[[109 131 111 128 129 126]
 [107 129 136 128 129 126]
 [152 124 136 128 127 132]]
:
[[107 129 136 128 129 126]
 [109 131 111 128 129 126]
 [152 124 136 128 127 132]]

[[104 101 124]
 [149 103 125]
 [140 119 125]]
:
[[104 101 124]
 [140 119 125]
 [149 103 125]]

[[125 129 130 128 129 133 124 132 130 134]
 [132 125 128 126 135 132 130 125 128 130]
 [118 130 130 130 129 126 123 124 133 126]
 [136 125 130 128 130 122 123 128 127 132]
 [142 127 128 126 132 127 128 128 131 133]
 [141 130 130 127 133 138 129 134 131 129]
 [117 131 127 126 130 135 125 133 127 127]
 [127 123 127 130 127 124 132 120 126 127]
 [105 127 128 128 125 133 127 130 129 126]]
:
[[105 127 128 128 125 133 127 130 129 126]
 [117 131 127 126 130 135 125 133 127 127]
 [118 130 130 130 129 126 123 124 133 126]
 [125 129 130 128 129 133 124 132 130 134]
 [127 123 127 130 127 124 132 120 126 127]
 [132 125 128 126 135 132 130 125 128 130]
 [136 125 130 128 130 122 123 128 127 132]
 [141 130 130 127 133 138 129 134 131 129]
 [142 127 128 126 132 127 128 128 131 133]]

[[123 111 122 118 131 117 124 157 129 119 145 136]
 [128 131 135 135 126 144 130 157 126 129 125 104]
 [118 110 126 124 138 127 127 157 120 116 152 105]]
:
[[118 110 126 124 138 127 127 157 120 116 152 105]
 [123 111 122 118 131 117 124 157 129 119 145 136]
 [128 131 135 135 126 144 130 157 126 129 125 104]]

[[138 128 119 121 103 127 120 125 117 117 144 130 137]
 [132 120 121 122 125 139 132 132 122 116 147 137 127]]
:
[[132 120 121 122 125 139 132 132 122 116 147 137 127]
 [138 128 119 121 103 127 120 125 117 117 144 130 137]]

[[137 130 120 113 126 114]
 [134 134 124 152 128 118]]
:
[[134 134 124 152 128 118]
 [137 130 120 113 126 114]]
---
[[121 134 115 128 120 137 134 125 149 131 123 119 130 145 118 128]
 [133 124 137 134 125 138 116 129 134 134 149 115 140 141 136 135]
 [114 130 111 120 135 137 125 122 129 135 135 125 127 133 138 120]
 [134 146 131 135 133 141 138 129 140 153 123 136 112 140 139 104]
 [127 127 117 140 121 129 129 117 135 126 105 120 147 122 121 140]]
:
[[121 134 115 128 120 137 134 125 149 131 123 119 130 145 118 128]
 [114 130 111 120 135 137 125 122 129 135 135 125 127 133 138 120]
 [127 127 117 140 121 129 129 117 135 126 105 120 147 122 121 140]]

[[119 126 112 119 121 126 153 119 124 142 129 136]
 [110 139 124 117 121 138 119 129 148 121 123 127]
 [130 128 129 126 128 130 128 126 128 129 127 130]]
:
[[119 126 112 119 121 126 153 119 124 142 129 136]
 [130 128 129 126 128 130 128 126 128 129 127 130]]

[[138 127 122 129 128]
 [143 150 122 130 120]]
:
[[138 127 122 129 128]]

[[112 132 152 153 146]
 [117 114 138 143 128]
 [117 130 147 155 141]
 [116 131 153 155 141]
 [140 132 114 113 120]
 [112 101 135 136 129]
 [141 132 115 115 120]
 [116 134 151 154 141]
 [113 129 149 152 142]
 [138 135 115 116 121]
 [140 132 114 113 123]
 [119 113 135 143 128]]
:
[[112 132 152 153 146]
 [117 130 147 155 141]
 [140 132 114 113 120]
 [141 132 115 115 120]
 [113 129 149 152 142]
 [140 132 114 113 123]]

[[142 120 109 131 135 118 127 126 128 132 132 138 101 119 129]
 [133 121 128 116 129 117 122 136 129 133 134 120 102 135 126]
 [111 126 125 126 136 134 125 123 129 123 132 128 133 132 127]
 [136 133 117 138 124 120 127 140 127 135 122 118 125 136 127]
 [130 129 110 141 145 121 119 134 125 133 132 124 133 133 132]]
:
[[142 120 109 131 135 118 127 126 128 132 132 138 101 119 129]
 [111 126 125 126 136 134 125 123 129 123 132 128 133 132 127]
 [130 129 110 141 145 121 119 134 125 133 132 124 133 133 132]]

[[120 127 138 137 117 130 129 137 133 124 113 130  99 146]
 [128 121 112 125 138 122 137 116 136 134 134 137 156 114]
 [117 123 134 137 119 128 131 137 129 124 111 132  99 146]
 [134 119 129 112 112 125 125 147 113 123 137 108 129 135]
 [131 112 123 114 110 120 135 143 126 124 137 113 133 137]]
:
[[120 127 138 137 117 130 129 137 133 124 113 130  99 146]
 [117 123 134 137 119 128 131 137 129 124 111 132  99 146]
 [131 112 123 114 110 120 135 143 126 124 137 113 133 137]]
